Here is a tiny trained network, its code and every weight. The questions are about switching its units off for an input and a target symbol, where a switched-off unit gives its printed mean instead of its output.

import numpy as np


def w(rows, s, z=0):
    codes = np.array(rows[::2]) - 128.0
    scale = np.full(codes.shape[1], s)
    scale[-1] = z or s
    return codes * scale


def norm(h):
    return h / np.sqrt((h * h).mean(-1, keepdims=True) + 1e-5)


def f(y):
    return y / 2 * (1 + np.tanh(0.7978845608 * (y + 0.044715 * y**3)))


def softmax(a):
    e = np.exp(a - a.max(-1, keepdims=True))
    return e / e.sum(-1, keepdims=True)


def log_softmax(a):
    a = a - a.max(-1, keepdims=True)
    return a - np.log(np.exp(a).sum(-1, keepdims=True))


def net(x, mask):
    ids = ['ΣΦαβγδεζηλμξπτψω'.index(c) for c in x.split()]
    T = len(ids)
    res = E[ids] + P[:T]
    u = 0
    for l in range(2):
        q, k, v = (norm(res) @ M[l].T for M in (Q, K, V))
        z = softmax(np.where(np.tri(T) > 0, q @ k.T / 4**0.5, -1e9)) @ v
        res = res + np.where(mask[u], z, O[l][:, -1]) @ O[l][:, :-1]
        u += 1
        y = f(norm(res) @ A[l][:, :-1].T + A[l][:, -1])
        res = res + np.where(mask[u : u + 8], y, B[l][:, -1]) @ B[l][:, :-1]
        u += 8
    return log_softmax(norm(res)[-1] @ U[:, :-1].T + U[:, -1])


Q, K, V, O, A, B = {}, {}, {}, {}, {}, {}
E = w([
[129,119,107,164,91,108,107],'Σ',
[140,100,101,147,92,102,115],'Φ',
[129,111,91,137,95,94,101],'α',
[138,107,113,162,89,100,132],'β',
[149,60,121,122,156,166,120],'γ',
[140,220,131,53,87,154,129],'δ',
[128,233,148,111,91,144,124],'ε',
[149,78,170,133,145,195,166],'ζ',
[142,96,101,136,97,88,136],'η',
[136,107,115,151,100,92,150],'λ',
[142,92,91,127,100,95,116],'μ',
[130,217,172,130,94,154,167],'ξ',
[135,161,201,86,147,228,172],'π',
[134,100,87,122,107,83,129],'τ',
[148,103,113,1,153,186,135],'ψ',
[116,126,161,145,166,208,70],'ω',
],0.026)
P = w([
[178,154,84,128,84,130,119],'0',
[139,176,40,148,91,156,136],'1',
[83,128,77,116,83,129,136],'2',
[250,156,84,150,148,128,118],'3',
[159,89,154,116,158,83,104],'4',
[51,163,31,128,75,140,147],'5',
[17,99,124,90,85,95,132],'6',
[241,136,189,112,208,43,91],'7',
[110,81,229,89,167,33,90],'8',
[40,148,118,107,90,83,141],'9',
[54,98,188,111,100,80,134],'10',
],0.015)
Q[0] = w([
[173,249,89,93,98,95,153],'L0H1',
[146,114,184,151,204,69,97],'L0H1',
[93,98,182,97,34,121,120],'L0H1',
[187,170,144,174,170,108,90],'L0H1',
],0.018)
K[0] = w([
[219,209,49,117,179,159,162],'L0H1',
[3,135,110,97,105,134,161],'L0H1',
[138,126,199,63,170,84,105],'L0H1',
[73,130,65,139,141,163,154],'L0H1',
],0.017)
V[0] = w([
[79,190,93,153,218,1,168],'L0H1',
[206,79,175,83,13,211,30],'L0H1',
[187,131,174,116,84,139,65],'L0H1',
[99,228,67,174,85,61,216],'L0H1',
],0.0052)
O[0] = w([
[125,85,134,113,55,116,94,91],'L0H1',
[177,176,104,189,200,69,138,251],'L0H1',
[114,158,138,124,151,59,152,185],'L0H1',
[125,145,153,93,1,124,115,185],'L0H1',
],0.0084,0.0033)
A[0] = w([
[119,131,135,184,89,134,117,96],'L0N1',
[140,78,154,68,160,245,130,254],'L0N2',
[46,203,205,78,161,108,125,77],'L0N3',
[133,181,145,97,206,154,149,146],'L0N4',
[135,166,101,135,163,76,98,148],'L0N5',
[108,158,124,90,169,183,44,109],'L0N6',
[113,132,109,154,140,106,167,98],'L0N7',
[114,95,117,153,144,93,125,141],'L0N8',
],0.011,0.0076)
B[0] = w([
[104,90,116,92,103,120,122,140],'L0N1',
[125,102,112,173,250,206,134,254],'L0N2',
[75,115,178,96,92,86,111,159],'L0N3',
[135,147,132,87,28,182,112,196],'L0N4',
[114,147,170,127,150,112,155,231],'L0N5',
[117,106,89,135,96,172,35,153],'L0N6',
[132,124,149,112,89,105,115,139],'L0N7',
[78,124,153,161,100,104,125,201],'L0N8',
],0.012,0.0051)
Q[1] = w([
[84,36,159,80,45,111,14],'L1H1',
[124,31,96,161,155,157,78],'L1H1',
[15,59,153,154,219,115,173],'L1H1',
[12,175,2,137,80,154,201],'L1H1',
],0.016)
K[1] = w([
[83,131,167,103,117,80,147],'L1H1',
[101,60,129,129,129,103,78],'L1H1',
[122,66,196,95,170,139,88],'L1H1',
[254,127,187,121,129,95,87],'L1H1',
],0.025)
V[1] = w([
[108,133,74,39,173,110,104],'L1H1',
[170,43,127,104,124,126,250],'L1H1',
[121,102,87,135,149,74,85],'L1H1',
[133,161,121,189,114,184,97],'L1H1',
],0.018)
O[1] = w([
[114,132,68,180,88,157,191,115],'L1H1',
[253,112,156,161,121,162,132,77],'L1H1',
[133,176,97,137,163,148,111,253],'L1H1',
[88,109,155,137,133,112,131,110],'L1H1',
],0.022,0.0037)
A[1] = w([
[46,110,180,122,176,138,117,183],'L1N1',
[146,174,152,88,155,141,109,142],'L1N2',
[159,82,133,3,86,215,112,36],'L1N3',
[168,161,196,58,108,191,139,162],'L1N4',
[118,147,138,217,217,119,199,75],'L1N5',
[150,109,34,66,83,230,176,1],'L1N6',
[158,164,175,124,141,72,133,114],'L1N7',
[131,150,174,6,28,201,136,121],'L1N8',
],0.018,0.0074)
B[1] = w([
[245,116,115,121,144,224,142,255],'L1N1',
[115,81,155,145,72,118,191,199],'L1N2',
[74,206,99,145,223,135,252,180],'L1N3',
[77,155,137,93,53,104,108,219],'L1N4',
[149,158,164,64,137,79,114,186],'L1N5',
[115,57,128,77,219,93,125,207],'L1N6',
[68,133,106,164,166,191,109,198],'L1N7',
[133,191,210,124,153,166,170,199],'L1N8',
],0.02,0.0071)
U = w([
[123,217,181,122,120,179,158,97],'Σ',
[149,103,199,31,92,121,100,184],'Φ',
[67,74,170,118,94,131,71,206],'α',
[152,127,193,193,182,101,87,191],'β',
[151,60,151,192,114,155,193,230],'γ',
[128,118,79,108,137,253,77,65],'δ',
[203,73,79,67,121,80,95,95],'ε',
[174,118,155,145,113,52,198,198],'ζ',
[108,81,93,7,60,145,109,50],'η',
[203,177,106,237,163,134,178,40],'λ',
[186,115,109,112,23,155,96,141],'μ',
[98,184,70,108,134,105,84,164],'ξ',
[178,204,175,73,185,72,41,2],'π',
[86,105,126,250,149,157,159,93],'τ',
[111,108,118,96,212,119,205,94],'ψ',
[104,71,71,151,61,169,221,80],'ω',
],0.018,0.0065)

Each question gives the input, a string of symbols that net reads in full, and the target symbol t.
The units are the heads (4 rows each of Q, K, V and O) and the neurons (one row each of A and B). Each row of codes is followed by its name. A weight is (code - 128) times the scale printed after its matrix; where a second scale follows, it is the last column's (O, A, B and U).
mask holds one flag per unit, layer by layer, with each layer's heads first. A switched-off unit (its flag False) gives its mean, the last column of its rows in O or B, instead of its output. The means were averaged over made-up inputs and are rounded, as every weight is.
A unit's drop is (log p(t) with every unit on - log p(t) with that unit switched off) / (log p(t) with every unit on - log p(t) with every unit switched off).
The circuit of an input: a set's keep is (log p(t) with only the set's units on - log p(t) with every unit switched off) / (log p(t) with every unit on - log p(t) with every unit switched off). Starting from the 12 units with the biggest drops (on a tie, the unit counted first), units are removed one at a time, each time the one whose removal leaves the highest keep (on an exact tie, the one counted first), for as long as the keep stays at least 0.8.
circuit, biggest first: the units of the circuit, biggest drop first
most important unit: the unit with the biggest drop
k most important neurons: the k neurons with the biggest drops, biggest first
top k neurons in layer l: the k neurons of layer l with the biggest drops, biggest first
input Φ α ε η λ ε β, target Σ: top 2 neurons in layer 1	L1N3, L1N4
input μ τ ψ π α γ β δ ψ, target ψ: 3 most important neurons	L0N2, L1N3, L1N6
input μ α η γ, target β: most important unit	L0N2
input ω τ β η α β β α γ μ Φ, target π: circuit, biggest first	L1N5, L0H1
input α η δ α τ, target ω: circuit, biggest first	L0N2, L1H1
input α ε ψ α, target η: circuit, biggest first	L1H1, L0N2, L1N1
input η α Φ α ω Σ, target ξ: 3 most important neurons	L0N2, L1N1, L0N6
input α η α λ η η α λ λ, target ξ: 2 most important neurons	L0N2, L1N1
input Σ α η α η η, target ξ: circuit, biggest first	L0N2, L1H1
input α α Φ α α, target τ: 2 most important neurons	L0N2, L1N7
input η τ β η μ, target α: 3 most important neurons	L1N1, L0N4, L1N7
input ψ ε δ α α, target ω: 2 most important neurons	L0N2, L1N1
input δ ψ α π α ω η α, target ψ: 2 most important neurons	L1N1, L0N6
input ψ β α, target ζ: most important unit	L0H1
input α ζ α β Φ β α η α λ, target μ: 2 most important neurons	L0N4, L1N3
input α ψ τ α β α τ, target α: top 2 neurons in layer 1	L1N7, L1N1
input η τ λ ψ ξ ξ ψ, target ψ: 2 most important neurons	L0N2, L1N6
input ω ψ α η ξ ω Σ α τ Φ μ, target ε: 2 most important neurons	L0N4, L1N6
input η ω ω α α ζ τ α, target β: 2 most important neurons	L1N7, L0N2
input β ε α α β β ω α α β Σ, target ξ: circuit, biggest first	L1H1
input η η γ α η Σ Φ η, target δ: top 2 neurons in layer 1	L1N1, L1N7
